Here is a tiny trained network, its code and every weight. The questions are about switching its units off for an input and a target symbol, where a switched-off unit gives its printed mean instead of its output.

import numpy as np


def w(rows, s, z=0):
    codes = np.array(rows[::2]) - 128.0
    scale = np.full(codes.shape[1], s)
    scale[-1] = z or s
    return codes * scale


def f(y):
    return np.maximum(y, 0)


def softmax(a):
    e = np.exp(a - a.max(-1, keepdims=True))
    return e / e.sum(-1, keepdims=True)


def log_softmax(a):
    a = a - a.max(-1, keepdims=True)
    return a - np.log(np.exp(a).sum(-1, keepdims=True))


def net(x, mask):
    ids = ['ΓΛαβζξσψ'.index(c) for c in x.split()]
    T = len(ids)
    res = E[ids] + P[:T]
    u = 0
    for l in range(2):
        r = res
        for j in range(2):
            rows = slice(2 * j, 2 * j + 2)
            q, k, v = (r @ M[l][rows].T for M in (Q, K, V))
            z = softmax(np.where(np.tri(T) > 0, q @ k.T / 2**0.5, -1e9)) @ v
            o = O[l][rows]
            res = res + np.where(mask[u + j], z, o[:, -1]) @ o[:, :-1]
        u += 2
        y = f(res @ A[l][:, :-1].T + A[l][:, -1])
        res = res + np.where(mask[u : u + 12], y, B[l][:, -1]) @ B[l][:, :-1]
        u += 12
    return log_softmax(res[-1] @ U[:, :-1].T + U[:, -1])


Q, K, V, O, A, B = {}, {}, {}, {}, {}, {}
E = w([
[143,54,54,59,74],'Γ',
[106,96,95,146,129],'Λ',
[180,110,139,128,4],'α',
[123,164,188,24,43],'β',
[164,105,132,186,72],'ζ',
[144,177,192,88,16],'ξ',
[77,160,167,41,118],'σ',
[69,114,98,57,141],'ψ',
],0.0037)
P = w([
[157,187,143,160,210],'0',
[15,91,136,152,101],'1',
[249,70,111,44,100],'2',
[139,217,56,168,79],'3',
[3,49,172,163,72],'4',
[214,33,60,35,143],'5',
[116,228,28,155,109],'6',
[10,30,160,170,74],'7',
],0.0045)
Q[0] = w([
[141,252,46,162,110],'0.h1',
[94,96,185,182,98],'0.h1',
[190,80,100,143,126],'0.h2',
[129,128,106,201,116],'0.h2',
],0.042)
K[0] = w([
[26,19,190,164,9],'0.h1',
[252,161,183,196,192],'0.h1',
[71,96,117,41,79],'0.h2',
[40,155,103,136,92],'0.h2',
],0.031)
V[0] = w([
[83,143,157,7,159],'0.h1',
[170,198,195,83,79],'0.h1',
[180,149,120,119,161],'0.h2',
[122,122,126,131,126],'0.h2',
],0.016)
O[0] = w([
[101,234,144,13,153,247],'0.h1',
[94,113,254,56,125,86],'0.h1',
[149,76,79,211,132,80],'0.h2',
[125,132,129,129,126,137],'0.h2',
],0.0079,0.0013)
A[0] = w([
[175,116,128,184,135,3],'0.n1',
[147,184,214,166,188,30],'0.n2',
[70,123,51,115,72,132],'0.n3',
[159,200,28,151,125,105],'0.n4',
[123,233,87,122,121,12],'0.n5',
[96,189,137,183,61,172],'0.n6',
[41,144,128,158,175,99],'0.n7',
[208,120,154,126,106,68],'0.n8',
[211,126,207,152,158,79],'0.n9',
[149,167,134,92,255,61],'0.n10',
[105,79,180,112,96,57],'0.n11',
[206,60,113,49,158,76],'0.n12',
],0.0095,0.0034)
B[0] = w([
[54,205,59,160,52,130],'0.n1',
[96,196,181,180,83,134],'0.n2',
[145,71,200,148,98,252],'0.n3',
[194,76,162,79,233,237],'0.n4',
[96,143,115,10,217,173],'0.n5',
[122,42,147,132,180,210],'0.n6',
[121,138,152,152,144,148],'0.n7',
[145,167,131,71,146,141],'0.n8',
[193,136,177,195,20,135],'0.n9',
[41,166,6,122,76,146],'0.n10',
[47,111,58,86,175,169],'0.n11',
[193,98,54,67,77,196],'0.n12',
],0.014,0.0032)
Q[1] = w([
[5,78,117,188,33],'1.h1',
[162,47,134,27,156],'1.h1',
[15,107,135,230,95],'1.h2',
[233,74,100,166,149],'1.h2',
],0.026)
K[1] = w([
[224,255,86,216,180],'1.h1',
[43,111,160,146,116],'1.h1',
[80,159,113,202,66],'1.h2',
[138,32,144,114,159],'1.h2',
],0.031)
V[1] = w([
[56,193,182,252,223],'1.h1',
[156,194,32,142,115],'1.h1',
[105,122,65,143,158],'1.h2',
[198,206,98,157,156],'1.h2',
],0.014)
O[1] = w([
[119,165,2,168,225,125],'1.h1',
[171,52,151,55,182,1],'1.h1',
[177,120,159,128,132,118],'1.h2',
[123,143,177,127,207,51],'1.h2',
],0.0085,0.0069)
A[1] = w([
[18,149,160,145,151,76],'1.n1',
[139,120,137,69,217,254],'1.n2',
[182,209,161,156,107,85],'1.n3',
[128,166,172,239,133,174],'1.n4',
[96,164,110,67,136,136],'1.n5',
[82,112,231,166,69,130],'1.n6',
[184,43,133,100,250,71],'1.n7',
[170,82,170,169,66,122],'1.n8',
[61,158,162,39,217,48],'1.n9',
[199,59,226,167,178,121],'1.n10',
[188,215,139,90,81,135],'1.n11',
[130,86,52,203,163,83],'1.n12',
],0.012,0.004)
B[1] = w([
[82,186,178,118,151,172],'1.n1',
[80,105,124,11,139,251],'1.n2',
[129,183,123,109,173,148],'1.n3',
[105,63,85,113,138,151],'1.n4',
[184,134,130,154,147,187],'1.n5',
[81,155,72,168,205,208],'1.n6',
[115,99,219,250,170,255],'1.n7',
[170,74,86,129,111,221],'1.n8',
[239,148,71,116,115,219],'1.n9',
[91,176,92,58,26,212],'1.n10',
[128,186,176,190,111,200],'1.n11',
[166,129,168,162,70,193],'1.n12',
],0.022,0.0081)
U = w([
[152,245,144,195,132,168],'Γ',
[234,89,113,177,8,164],'Λ',
[83,65,11,140,183,189],'α',
[176,82,159,126,224,77],'β',
[3,184,138,142,234,66],'ζ',
[35,111,147,6,62,222],'ξ',
[164,166,65,43,138,66],'σ',
[66,70,228,217,163,3],'ψ',
],0.0026,0.0027)

Each question gives the input, a string of symbols that net reads in full, and the target symbol t.
The units are the heads (2 rows each of Q, K, V and O) and the neurons (one row each of A and B). Each row of codes is followed by its name. A weight is (code - 128) times the scale printed after its matrix; where a second scale follows, it is the last column's (O, A, B and U).
mask holds one flag per unit, layer by layer, with each layer's heads first. A switched-off unit (its flag False) gives its mean, the last column of its rows in O or B, instead of its output. The means were averaged over made-up inputs and are rounded, as every weight is.
A unit's drop is (log p(t) with every unit on - log p(t) with that unit switched off) / (log p(t) with every unit on - log p(t) with every unit switched off).
The circuit of an input: a set's keep is (log p(t) with only the set's units on - log p(t) with every unit switched off) / (log p(t) with every unit on - log p(t) with every unit switched off). Starting from the 12 units with the biggest drops (on a tie, the unit counted first), units are removed one at a time, each time the one whose removal leaves the highest keep (on an exact tie, the one counted first), for as long as the keep stays at least 0.8.
units of the circuit, in order: the units of the circuit, biggest drop first
k most important neurons: the k neurons with the biggest drops, biggest first
top k neurons in layer l: the k neurons of layer l with the biggest drops, biggest first
heads that matter: for each layer, one digit per head in row order, 1 if its drop is at least 0.15 and else 0, layers parted by /
input α ξ Λ Λ Γ, target ζ: units of the circuit, in order : 1.n6; 1.n9; 1.h1
input ξ Λ Γ Γ Γ, target Γ: top 2 neurons in layer 1 : 1.n1; 1.n2
input Γ σ Λ ψ α Γ ζ, target α: top neuron in layer 0 : 0.n6
input Γ Γ Λ Λ Γ ψ ψ α, target α: units of the circuit, in order : 1.n6; 1.h1; 1.n8
input ψ ξ Γ Γ Γ, target ξ: 4 most important neurons : 0.n4; 1.n10; 0.n10; 1.n2
input Γ Λ Γ β σ Γ α, target σ: units of the circuit, in order : 0.h1; 0.n5; 1.n9; 1.n7
input ζ Γ β Γ β α, target Γ: 4 most important neurons : 1.n11; 0.n6; 1.n2; 0.n8
input Γ α σ σ Γ Λ Λ ψ, target α: 2 most important neurons : 1.n6; 1.n8
input α ψ β ψ, target β: heads that matter : 10 / 00
input Γ ζ σ α, target Λ: units of the circuit, in order : 0.h1; 1.n12; 1.n2; 1.n6
input β ζ Γ Γ Λ σ ζ, target ψ: units of the circuit, in order : 1.n7; 0.h1; 0.n4
input ψ Λ α σ, target ψ: units of the circuit, in order : 1.n7; 0.h1; 0.n4; 0.n6
input β ψ ζ β ξ Λ, target Γ: 3 most important neurons : 1.n11; 0.n6; 1.n2
input Γ Λ Γ α, target ψ: 3 most important neurons : 1.n7; 0.n4; 0.n12
input α β σ β ψ α σ, target β: 2 most important neurons : 0.n4; 1.n7
input ζ β σ, target Γ: top 2 neurons in layer 0 : 0.n6; 0.n3
input α Γ β, target Γ: heads that matter : 00 / 10
input σ α α α, target α: units of the circuit, in order : 0.h1; 1.h1; 1.n6; 1.n8
input Γ σ Γ Γ Γ Γ ψ, target ξ: 3 most important neurons : 0.n4; 1.n10; 1.n2
input Γ σ ψ Γ, target σ: 3 most important neurons : 0.n5; 0.n4; 1.n9
input Γ Λ ζ Γ Γ β, target Γ: units of the circuit, in order : 1.n11; 1.h1; 1.n2; 1.n6
input α Λ Γ Γ Λ Γ Λ, target ψ: heads that matter : 10 / 00
input Λ α Γ α Γ β σ Λ, target Λ: 2 most important neurons : 1.n12; 0.n12
